Here is a tiny trained network, its code and every weight. The questions are about switching its units off for an input and a class, where a switched-off unit gives its printed mean instead of its output.

import numpy as np


def w(rows, s, z=0):
    codes = np.array(rows[::2]) - 128.0
    scale = np.full(codes.shape[1], s)
    scale[-1] = z or s
    return codes * scale


def f(y):
    return y / 2 * (1 + np.tanh(0.7978845608 * (y + 0.044715 * y**3)))


def log_softmax(a):
    a = a - a.max(-1, keepdims=True)
    return a - np.log(np.exp(a).sum(-1, keepdims=True))


def net(x, mask):
    res = np.array(x, float).reshape(1, 3) / 4 @ E
    y = f(res @ A[0][:, :-1].T + A[0][:, -1])
    res = res + np.where(mask, y, B[0][:, -1]) @ B[0][:, :-1]
    return log_softmax(res[-1] @ U[:, :-1].T + U[:, -1])


A, B = {}, {}
E = w([
[188,124,119,125,89,230,41,207,129],'x0',
[184,184,71,75,81,91,100,104,206],'x1',
[104,187,169,68,254,156,179,206,152],'x2',
],0.0094)
A[0] = w([
[197,139,91,114,71,109,94,131,137,109],'N1',
[146,124,146,118,128,175,108,169,78,160],'N2',
[46,159,158,105,188,124,162,152,117,166],'N3',
[110,64,142,195,82,131,125,56,96,82],'N4',
[159,152,88,94,60,169,96,117,102,145],'N5',
[100,111,142,161,102,138,122,50,86,48],'N6',
[199,150,110,113,74,134,78,113,125,100],'N7',
[43,156,165,109,168,118,162,124,113,145],'N8',
[81,70,106,224,77,109,105,88,110,179],'N9',
[172,168,144,67,171,119,134,182,134,3],'N10',
[187,130,99,119,143,126,108,133,137,96],'N11',
[191,109,140,107,96,98,95,130,111,133],'N12',
[152,138,88,144,94,184,107,91,146,151],'N13',
[119,149,125,141,137,132,135,133,95,143],'N14',
[159,100,73,140,67,154,98,126,172,109],'N15',
[167,188,71,39,135,75,137,86,191,112],'N16',
[163,110,130,130,151,255,88,167,93,188],'N17',
[154,114,142,140,132,206,117,171,78,164],'N18',
[103,142,104,119,102,90,171,77,139,240],'N19',
],0.009,0.0046)
B[0] = w([
[71,151,161,109,87,201,117,73,78,194],'N1',
[172,142,54,198,134,120,190,125,201,190],'N2',
[39,70,157,45,89,224,81,138,53,254],'N3',
[177,55,63,198,135,89,113,184,222,198],'N4',
[72,178,166,158,147,139,116,88,87,194],'N5',
[200,100,93,122,157,142,119,177,166,158],'N6',
[73,138,142,78,93,153,95,65,69,191],'N7',
[78,101,150,52,130,169,75,143,99,229],'N8',
[178,153,68,235,122,95,155,170,199,229],'N9',
[206,140,71,154,156,73,157,93,189,176],'N10',
[105,136,149,125,123,88,153,101,98,140],'N11',
[113,114,160,106,72,142,130,86,120,162],'N12',
[66,162,157,158,118,147,144,81,94,179],'N13',
[105,116,102,89,142,105,115,135,141,140],'N14',
[60,134,157,126,111,144,113,90,73,195],'N15',
[249,110,36,218,155,27,157,148,255,255],'N16',
[174,120,55,176,150,64,185,96,191,253],'N17',
[232,130,118,146,139,65,158,135,196,212],'N18',
[158,20,56,89,160,155,66,198,163,236],'N19',
],0.006,0.0081)
U = w([
[140,60,52,139,216,165,116,240,169,254],'0',
[173,145,70,187,128,107,175,62,178,91],'1',
[19,145,211,72,113,254,97,38,5,38],'2',
],0.0064,0.00056)

Each question gives the input, the list of numbers given to net, and the class t.
The units are the neurons (one row each of A and B). Each row of codes is followed by its name. A weight is (code - 128) times the scale printed after its matrix; where a second scale follows, it is the last column's (A, B and U).
mask holds one flag per neuron, in row order. A switched-off neuron (its flag False) gives its mean, the last column of its row in B, instead of its output. The means were averaged over made-up inputs and are rounded, as every weight is.
A unit's drop is (log p(t) with every unit on - log p(t) with that unit switched off) / (log p(t) with every unit on - log p(t) with every unit switched off).
The circuit of an input: a set's keep is (log p(t) with only the set's units on - log p(t) with every unit switched off) / (log p(t) with every unit on - log p(t) with every unit switched off). Starting from the 12 units with the biggest drops (on a tie, the unit counted first), units are removed one at a time, each time the one whose removal leaves the highest keep (on an exact tie, the one counted first), for as long as the keep stays at least 0.8.
units of the circuit, in order: the units of the circuit, biggest drop first
most important unit: the unit with the biggest drop
top k neurons: the k neurons with the biggest drops, biggest first
drop of u: that unit's drop, to one decimal
input [8,6,2], class 1: most important unit	N17
input [4,-7,-1], class 1: units of the circuit, in order	[N19; N17]
input [3,1,2], class 1: units of the circuit, in order	[N19; N3]
input [5,6,1], class 1: top 4 neurons	[N16; N3; N8; N17]
input [-5,5,2], class 0: top 2 neurons	[N19; N17]
input [0,-1,4], class 2: units of the circuit, in order	[N16; N9]
input [-2,-1,-8], class 0: units of the circuit, in order	[N4; N19]
input [2,5,5], class 1: units of the circuit, in order	[N19; N10]
input [-1,-5,-7], class 0: units of the circuit, in order	[N4; N6]
input [8,-1,-3], class 1: top 2 neurons	[N17; N18]
input [6,4,5], class 1: drop of N19	0.1
input [-8,4,1], class 0: drop of N19	0.3
input [4,2,-8], class 2: drop of N1	0.1
input [0,-3,1], class 2: units of the circuit, in order	[N16]
